Below are the code and all the weights of a small trained network. Each question names an input and a class and asks about switching units off, where a switched-off unit gives its printed mean instead of its output.

import numpy as np


def w(rows, s, z=0):
    codes = np.array(rows[::2]) - 128.0
    scale = np.full(codes.shape[1], s)
    scale[-1] = z or s
    return codes * scale


def norm(h):
    return h / np.sqrt((h * h).mean(-1, keepdims=True) + 1e-5)


def f(y):
    return np.maximum(y, 0)


def log_softmax(a):
    a = a - a.max(-1, keepdims=True)
    return a - np.log(np.exp(a).sum(-1, keepdims=True))


def net(x, mask):
    res = np.array(x, float).reshape(1, 7) / 4 @ E
    u = 0
    for l in range(2):
        y = f(norm(res) @ A[l][:, :-1].T + A[l][:, -1])
        res = res + np.where(mask[u : u + 10], y, B[l][:, -1]) @ B[l][:, :-1]
        u += 10
    return log_softmax(norm(res)[-1] @ U[:, :-1].T + U[:, -1])


A, B = {}, {}
E = w([
[124,221,34,112,126,19,167,169],'x0',
[127,129,128,128,125,127,125,123],'x1',
[71,135,67,4,128,192,86,140],'x2',
[127,127,128,127,126,125,128,129],'x3',
[127,127,127,130,128,129,128,129],'x4',
[128,129,128,129,128,131,131,126],'x5',
[183,69,93,102,7,142,191,128],'x6',
],0.0019)
A[0] = w([
[134,132,131,126,128,131,133,127,87],'0.n0',
[141,177,85,155,123,43,161,197,82],'0.n1',
[143,123,168,194,156,121,140,64,21],'0.n2',
[70,142,217,154,199,178,93,110,130],'0.n3',
[88,213,108,148,253,60,67,137,98],'0.n4',
[141,97,172,194,135,146,139,55,123],'0.n5',
[171,84,90,81,49,130,135,107,21],'0.n6',
[87,123,132,39,114,195,79,194,58],'0.n7',
[102,172,35,68,135,94,134,134,39],'0.n8',
[142,156,112,172,136,66,150,167,10],'0.n9',
],0.0031,0.0012)
B[0] = w([
[130,134,127,127,129,127,120,127,128],'0.n0',
[146,107,103,176,177,155,158,8,219],'0.n1',
[128,180,122,135,138,163,112,222,171],'0.n2',
[185,109,46,148,170,24,63,153,210],'0.n3',
[41,149,253,103,69,240,221,117,253],'0.n4',
[115,181,140,108,129,95,105,222,193],'0.n5',
[156,176,106,175,174,191,161,189,187],'0.n6',
[91,94,81,210,167,114,164,12,196],'0.n7',
[125,188,167,98,72,85,60,251,206],'0.n8',
[146,105,127,169,165,122,161,21,173],'0.n9',
],0.0026,0.0032)
A[1] = w([
[168,114,217,147,112,135,113,238,73],'1.n0',
[124,92,68,27,84,190,143,46,131],'1.n1',
[112,184,125,144,102,2,155,188,82],'1.n2',
[124,129,171,67,41,145,211,133,113],'1.n3',
[144,26,172,136,63,197,115,138,156],'1.n4',
[159,123,42,114,123,35,145,133,90],'1.n5',
[81,113,88,95,179,84,86,57,67],'1.n6',
[224,98,152,186,39,111,186,146,93],'1.n7',
[88,139,219,135,210,195,88,133,138],'1.n8',
[172,96,235,195,104,27,160,122,1],'1.n9',
],0.0033,0.0023)
B[1] = w([
[100,129,197,85,105,5,125,184,193],'1.n0',
[183,119,156,248,144,146,172,208,215],'1.n1',
[136,36,164,134,151,195,124,116,200],'1.n2',
[130,143,126,135,224,133,7,132,196],'1.n3',
[27,162,134,118,161,129,211,151,219],'1.n4',
[229,122,134,137,44,156,53,128,175],'1.n5',
[123,97,160,30,147,124,90,20,155],'1.n6',
[79,97,153,45,102,48,106,42,233],'1.n7',
[225,80,42,132,85,106,114,113,251],'1.n8',
[104,166,55,55,119,239,99,169,198],'1.n9',
],0.0032,0.0028)
U = w([
[210,99,194,193,181,39,36,249,174],'0',
[23,63,238,6,56,49,192,156,154],'1',
[119,41,52,83,222,173,25,4,113],'2',
[78,37,98,202,152,251,244,201,208],'3',
[119,218,201,240,205,131,230,47,91],'4',
[231,88,85,134,36,45,169,11,149],'5',
[2,249,108,18,148,175,102,156,119],'6',
[224,169,21,83,35,185,84,246,2],'7',
],0.0099,0.00066)

Each question gives the input, the list of numbers given to net, and the class t.
The units are the neurons (one row each of A and B). Each row of codes is followed by its name. A weight is (code - 128) times the scale printed after its matrix; where a second scale follows, it is the last column's (A, B and U).
mask holds one flag per neuron, layer by layer. A switched-off neuron (its flag False) gives its mean, the last column of its row in B, instead of its output. The means were averaged over made-up inputs and are rounded, as every weight is.
A unit's drop is (log p(t) with every unit on - log p(t) with that unit switched off) / (log p(t) with every unit on - log p(t) with every unit switched off).
most important unit: the unit with the biggest drop
top k neurons: the k neurons with the biggest drops, biggest first
k most important neurons of layer l: the k neurons of layer l with the biggest drops, biggest first
drop when u is switched off: that unit's drop, to one decimal
input [-7,5,6,-2,-3,2,6], class 3: most important neuron of layer 1 -> [1.n1]
input [-1,4,-8,-3,4,8,0], class 0: top 4 neurons -> [0.n4 0.n2 1.n4 0.n5]
input [-3,6,-1,2,8,-3,1], class 1: 2 most important neurons of layer 0 -> [0.n8 0.n6]
input [0,-7,1,3,-7,0,-8], class 2: 2 most important neurons of layer 1 -> [1.n8 1.n1]
input [1,-1,-8,-2,-4,3,1], class 5: top 3 neurons -> [0.n4 1.n7 1.n4]
input [-2,3,0,-3,-5,4,-3], class 0: top 2 neurons -> [0.n1 0.n3]
input [-7,-7,0,2,2,1,5], class 1: 2 most important neurons of layer 0 -> [0.n1 0.n5]
input [4,-4,0,0,2,-4,-7], class 4: top 2 neurons -> [0.n4 1.n9]
input [-5,-5,-8,-6,4,-5,1], class 1: top 2 neurons -> [1.n7 1.n0]
input [8,3,-1,-8,-2,5,-2], class 4: 3 most important neurons of layer 0 -> [0.n1 0.n4 0.n9]
input [3,3,5,-5,8,1,1], class 7: 3 most important neurons of layer 1 -> [1.n4 1.n5 1.n7]
input [-8,4,-5,-8,-8,-2,-1], class 0: 2 most important neurons of layer 0 -> [0.n4 0.n3]
input [-1,6,6,-2,2,-4,2], class 3: top 2 neurons -> [1.n1 0.n7]
input [-1,0,-7,5,-3,2,1], class 1: most important unit -> 1.n7
input [4,0,0,-4,-3,-2,-8], class 4: drop when 1.n0 is switched off -> 0.1
input [-4,-4,4,-2,-6,0,7], class 3: drop when 1.n1 is switched off -> 0.1
input [-1,3,5,-3,-6,-8,-4], class 2: drop when 0.n7 is switched off -> 0.1
input [-5,6,-2,4,-7,3,7], class 1: drop when 1.n7 is switched off -> 0.2
input [-6,7,4,7,3,-6,2], class 3: 2 most important neurons of layer 1 -> [1.n1 1.n4]
input [-3,-8,-1,-2,-2,4,-7], class 0: most important neuron of layer 1 -> [1.n8]
